Below are the code and all the weights of a small trained network. Each question names an input and a target symbol and asks about switching units off, where a switched-off unit gives its printed mean instead of its output.

import numpy as np


def w(rows, s, z=0):
    codes = np.array(rows[::2]) - 128.0
    scale = np.full(codes.shape[1], s)
    scale[-1] = z or s
    return codes * scale


def f(y):
    return y / 2 * (1 + np.tanh(0.7978845608 * (y + 0.044715 * y**3)))


def softmax(a):
    e = np.exp(a - a.max(-1, keepdims=True))
    return e / e.sum(-1, keepdims=True)


def log_softmax(a):
    a = a - a.max(-1, keepdims=True)
    return a - np.log(np.exp(a).sum(-1, keepdims=True))


def net(x, mask):
    ids = ['αγδεζθξπστφψω'.index(c) for c in x.split()]
    T = len(ids)
    res = E[ids] + P[:T]
    u = 0
    for l in range(2):
        r = res
        for j in range(3):
            rows = slice(3 * j, 3 * j + 3)
            q, k, v = (r @ M[l][rows].T for M in (Q, K, V))
            z = softmax(np.where(np.tri(T) > 0, q @ k.T / 3**0.5, -1e9)) @ v
            o = O[l][rows]
            res = res + np.where(mask[u + j], z, o[:, -1]) @ o[:, :-1]
        u += 3
        y = f(res @ A[l][:, :-1].T + A[l][:, -1])
        res = res + np.where(mask[u : u + 4], y, B[l][:, -1]) @ B[l][:, :-1]
        u += 4
    return log_softmax(res[-1] @ U[:, :-1].T + U[:, -1])


Q, K, V, O, A, B = {}, {}, {}, {}, {}, {}
E = w([
[78,83,92,157,107,129,76,152],'α',
[91,86,81,137,103,107,96,146],'γ',
[119,101,66,110,111,64,118,160],'δ',
[86,88,63,148,125,104,98,179],'ε',
[117,79,85,85,51,65,104,81],'ζ',
[123,136,113,168,102,152,194,114],'θ',
[119,77,89,163,176,186,151,95],'ξ',
[66,95,176,59,88,137,204,143],'π',
[54,130,100,141,128,155,200,139],'σ',
[175,127,181,29,153,101,170,190],'τ',
[252,105,160,207,86,145,172,98],'φ',
[172,210,186,114,113,103,108,197],'ψ',
[24,198,134,174,102,178,122,141],'ω',
],0.018)
P = w([
[68,141,204,171,170,18,114,1],'0',
[77,81,184,185,152,55,139,102],'1',
[81,69,165,182,139,83,135,135],'2',
[93,70,147,165,127,101,133,149],'3',
[98,79,129,153,119,120,128,157],'4',
[102,86,117,135,113,136,123,162],'5',
[109,103,98,124,108,148,121,165],'6',
[112,117,86,106,102,159,120,167],'7',
[119,133,75,93,93,173,116,164],'8',
[115,144,65,77,91,185,110,161],'9',
[118,164,47,59,79,198,112,153],'10',
[108,168,46,50,76,213,106,152],'11',
[87,179,42,28,84,230,92,156],'12',
],0.009)
Q[0] = w([
[137,109,105,169,113,118,103,148],'L0H1',
[174,129,186,149,160,101,145,78],'L0H1',
[105,104,91,134,57,87,125,178],'L0H1',
[80,85,125,114,72,116,132,184],'L0H2',
[141,66,185,142,143,147,140,100],'L0H2',
[84,78,96,111,109,113,111,168],'L0H2',
[138,202,248,112,205,147,199,110],'L0H3',
[195,137,108,127,139,101,34,129],'L0H3',
[121,160,133,180,75,95,69,120],'L0H3',
],0.011)
K[0] = w([
[162,149,67,151,142,176,106,50],'L0H1',
[135,129,196,154,157,63,119,111],'L0H1',
[156,176,89,164,1,163,173,178],'L0H1',
[151,166,95,74,136,188,136,145],'L0H2',
[122,115,123,121,164,109,147,164],'L0H2',
[129,144,120,68,111,178,107,115],'L0H2',
[88,68,225,129,196,6,136,143],'L0H3',
[220,168,154,113,139,107,36,143],'L0H3',
[133,181,148,221,68,135,106,143],'L0H3',
],0.0091)
V[0] = w([
[24,126,141,15,188,11,168,174],'L0H1',
[113,200,169,214,101,59,82,104],'L0H1',
[154,170,87,111,76,137,139,189],'L0H1',
[116,106,20,146,33,123,139,173],'L0H2',
[163,136,102,137,113,124,95,169],'L0H2',
[151,84,119,180,44,217,110,99],'L0H2',
[101,172,180,123,142,59,2,187],'L0H3',
[204,188,163,137,86,175,145,118],'L0H3',
[239,127,183,153,133,120,187,80],'L0H3',
],0.006)
O[0] = w([
[254,180,83,157,29,175,120,76,186],'L0H1',
[99,128,183,194,83,79,103,91,131],'L0H1',
[43,119,94,56,153,112,89,118,108],'L0H1',
[125,115,103,92,153,195,126,159,217],'L0H2',
[38,165,100,66,163,128,184,98,87],'L0H2',
[119,135,123,92,88,182,72,110,145],'L0H2',
[176,151,102,120,147,170,60,59,48],'L0H3',
[32,41,138,93,141,174,111,129,17],'L0H3',
[115,48,207,154,166,230,109,135,4],'L0H3',
],0.0063,0.0036)
A[0] = w([
[134,79,72,172,153,193,115,70,255],'L0N1',
[108,106,77,144,95,74,19,187,128],'L0N2',
[156,148,254,70,140,105,130,162,196],'L0N3',
[108,191,167,124,100,125,146,154,208],'L0N4',
],0.0094,0.0025)
B[0] = w([
[167,218,173,84,196,3,216,245,191],'L0N1',
[159,35,36,140,84,67,46,64,254],'L0N2',
[144,197,90,140,76,82,120,119,167],'L0N3',
[67,151,175,178,29,117,114,147,182],'L0N4',
],0.0073,0.0068)
Q[1] = w([
[115,117,111,76,167,101,54,28],'L1H1',
[106,214,167,169,134,147,90,113],'L1H1',
[145,184,213,165,171,255,171,62],'L1H1',
[92,190,162,189,175,192,142,85],'L1H2',
[125,204,199,131,175,140,216,173],'L1H2',
[110,130,73,117,174,71,137,173],'L1H2',
[169,133,41,113,119,139,111,120],'L1H3',
[159,58,144,138,145,116,150,171],'L1H3',
[95,105,174,114,147,161,165,176],'L1H3',
],0.0088)
K[1] = w([
[117,158,98,117,155,121,54,117],'L1H1',
[137,129,168,211,58,97,87,136],'L1H1',
[156,55,183,171,108,37,127,130],'L1H1',
[119,111,133,246,171,85,153,86],'L1H2',
[174,78,150,177,200,62,200,89],'L1H2',
[92,157,80,32,199,122,87,154],'L1H2',
[102,127,109,1,156,148,147,118],'L1H3',
[165,102,105,133,139,131,180,104],'L1H3',
[137,120,123,191,225,105,181,114],'L1H3',
],0.0079)
V[1] = w([
[122,164,101,184,94,219,57,145],'L1H1',
[73,166,186,153,130,148,150,233],'L1H1',
[75,175,106,137,125,190,188,16],'L1H1',
[117,34,69,46,206,132,194,114],'L1H2',
[19,48,144,230,90,134,103,99],'L1H2',
[85,121,194,121,41,196,254,71],'L1H2',
[187,161,59,210,209,138,195,198],'L1H3',
[202,83,244,96,142,53,100,20],'L1H3',
[99,142,114,100,186,168,155,147],'L1H3',
],0.0067)
O[1] = w([
[227,36,154,96,177,112,136,84,102],'L1H1',
[110,98,102,126,110,132,243,103,188],'L1H1',
[156,70,155,193,113,76,148,110,95],'L1H1',
[135,116,157,192,62,57,32,144,18],'L1H2',
[117,129,139,55,169,57,159,155,157],'L1H2',
[160,96,27,140,147,93,108,254,76],'L1H2',
[93,131,79,75,227,94,131,86,151],'L1H3',
[143,121,110,94,24,172,71,122,133],'L1H3',
[177,91,104,132,133,124,176,151,2],'L1H3',
],0.0081,0.0072)
A[1] = w([
[84,140,181,117,133,93,18,116,20],'L1N1',
[231,172,183,223,125,85,162,148,252],'L1N2',
[193,119,85,84,88,228,91,135,136],'L1N3',
[113,8,253,192,73,161,87,73,21],'L1N4',
],0.0075,0.0029)
B[1] = w([
[188,139,132,78,140,192,111,180,246],'L1N1',
[39,167,155,96,103,57,82,102,188],'L1N2',
[118,76,90,133,122,185,201,202,252],'L1N3',
[136,70,252,168,114,138,183,113,192],'L1N4',
],0.012,0.0045)
U = w([
[158,163,109,117,120,133,115,113,44],'α',
[138,128,144,106,246,227,255,175,177],'γ',
[158,144,130,138,130,139,130,97,97],'δ',
[123,89,166,147,127,113,129,112,144],'ε',
[158,116,159,165,145,178,139,174,107],'ζ',
[148,139,99,164,108,83,92,191,65],'θ',
[158,168,106,95,159,137,83,89,115],'ξ',
[113,104,85,234,116,191,118,89,87],'π',
[12,234,149,145,15,79,110,109,253],'σ',
[158,135,153,131,154,163,153,83,99],'τ',
[162,115,112,201,78,80,139,35,128],'φ',
[170,92,93,72,129,88,165,88,1],'ψ',
[52,77,159,97,154,127,98,169,5],'ω',
],0.0069,0.0044)

Each question gives the input, a string of symbols that net reads in full, and the target symbol t.
The units are the heads (3 rows each of Q, K, V and O) and the neurons (one row each of A and B). Each row of codes is followed by its name. A weight is (code - 128) times the scale printed after its matrix; where a second scale follows, it is the last column's (O, A, B and U).
mask holds one flag per unit, layer by layer, with each layer's heads first. A switched-off unit (its flag False) gives its mean, the last column of its rows in O or B, instead of its output. The means were averaged over made-up inputs and are rounded, as every weight is.
A unit's drop is (log p(t) with every unit on - log p(t) with that unit switched off) / (log p(t) with every unit on - log p(t) with every unit switched off).
The circuit of an input: a set's keep is (log p(t) with only the set's units on - log p(t) with every unit switched off) / (log p(t) with every unit on - log p(t) with every unit switched off). Starting from the 12 units with the biggest drops (on a tie, the unit counted first), units are removed one at a time, each time the one whose removal leaves the highest keep (on an exact tie, the one counted first), for as long as the keep stays at least 0.8.
units of the circuit, in order: the units of the circuit, biggest drop first
unit that matters most: the unit with the biggest drop
top k neurons: the k neurons with the biggest drops, biggest first
k most important neurons of layer l: the k neurons of layer l with the biggest drops, biggest first
which heads matter: for each layer, one digit per head in row order, 1 if its drop is at least 0.15 and else 0, layers parted by /
input ξ ξ δ δ, target σ: which heads matter => 000 / 110
input ω τ ε ε ε α ξ ξ ζ ξ τ θ ε, target π: unit that matters most => L0N2
input σ ε ξ ε, target σ: top 2 neurons => [L0N1; L0N2]
input σ ζ ξ ξ ε, target σ: top 3 neurons => [L0N1; L0N2; L1N3]
input τ ω γ ξ φ ω γ τ ω, target γ: units of the circuit, in order => [L1H2; L0N4; L1H1; L0N1]
input τ ζ π α, target θ: which heads matter => 000 / 010
input ξ ε δ δ, target ξ: top 2 neurons => [L1N1; L0N1]
input τ ε τ ζ ξ π γ, target θ: which heads matter => 000 / 010
input ε ζ π α δ α ω ξ ζ, target ψ: units of the circuit, in order => [L0N4; L1H2; L0N2]
input ξ τ τ θ ω ξ ε α ε, target ξ: 2 most important neurons of layer 0 => [L0N4; L0N2]
input ε ω ξ, target σ: units of the circuit, in order => [L1H2; L0N1; L1N2]
input δ ω ξ ψ α ω ξ ω τ ψ δ, target γ: top 4 neurons => [L1N3; L0N4; L0N3; L0N2]
input ψ ξ ω ε ζ ψ ω γ δ, target ψ: 2 most important neurons of layer 0 => [L0N2; L0N4]
input ξ α ξ π ε, target θ: units of the circuit, in order => [L1H2; L0N2]
input ψ ζ ε, target γ: units of the circuit, in order => [L1H2; L0N3; L0N4]
input π ω ω ξ ξ δ γ ε τ α, target π: units of the circuit, in order => [L1H2; L0N2; L0N3]
input τ ξ ξ α γ ζ, target ζ: 3 most important neurons of layer 1 => [L1N1; L1N4; L1N3]
input π φ α α ε ζ α σ θ ζ δ, target φ: top 2 neurons => [L0N2; L1N4]
input ξ ω ω ξ γ, target ψ: top 3 neurons => [L0N2; L0N4; L0N1]
input ε π σ τ ξ θ ψ ω ζ γ ω τ δ, target ψ: which heads matter => 011 / 100
input ξ γ σ φ ω ε, target ψ: units of the circuit, in order => [L1H2; L0N2; L1H1]
input ω π ξ τ ψ ξ τ ψ ω ω ε δ ζ, target ζ: top 3 neurons => [L0N4; L1N1; L1N4]
input ξ π ψ ε ζ θ θ ξ σ ε ξ ψ, target γ: units of the circuit, in order => [L0H3; L0N1; L1H2; L1N3]
input δ ξ α ε τ ξ ε σ φ δ ε, target ω: which heads matter => 111 / 010
input δ ω δ γ, target ψ: units of the circuit, in order => [L1H2; L0N2; L1H1]
input α ξ δ α ω θ ω, target γ: top 3 neurons => [L0N1; L0N4; L1N2]
input π ξ φ, target σ: units of the circuit, in order => [L1N2]
input α σ ε ζ, target φ: top 2 neurons => [L0N2; L1N4]
input ξ α ω τ, target σ: top 3 neurons => [L0N3; L1N2; L0N2]
input δ φ α ξ π ψ α, target γ: units of the circuit, in order => [L1H2; L0N3; L0N4]
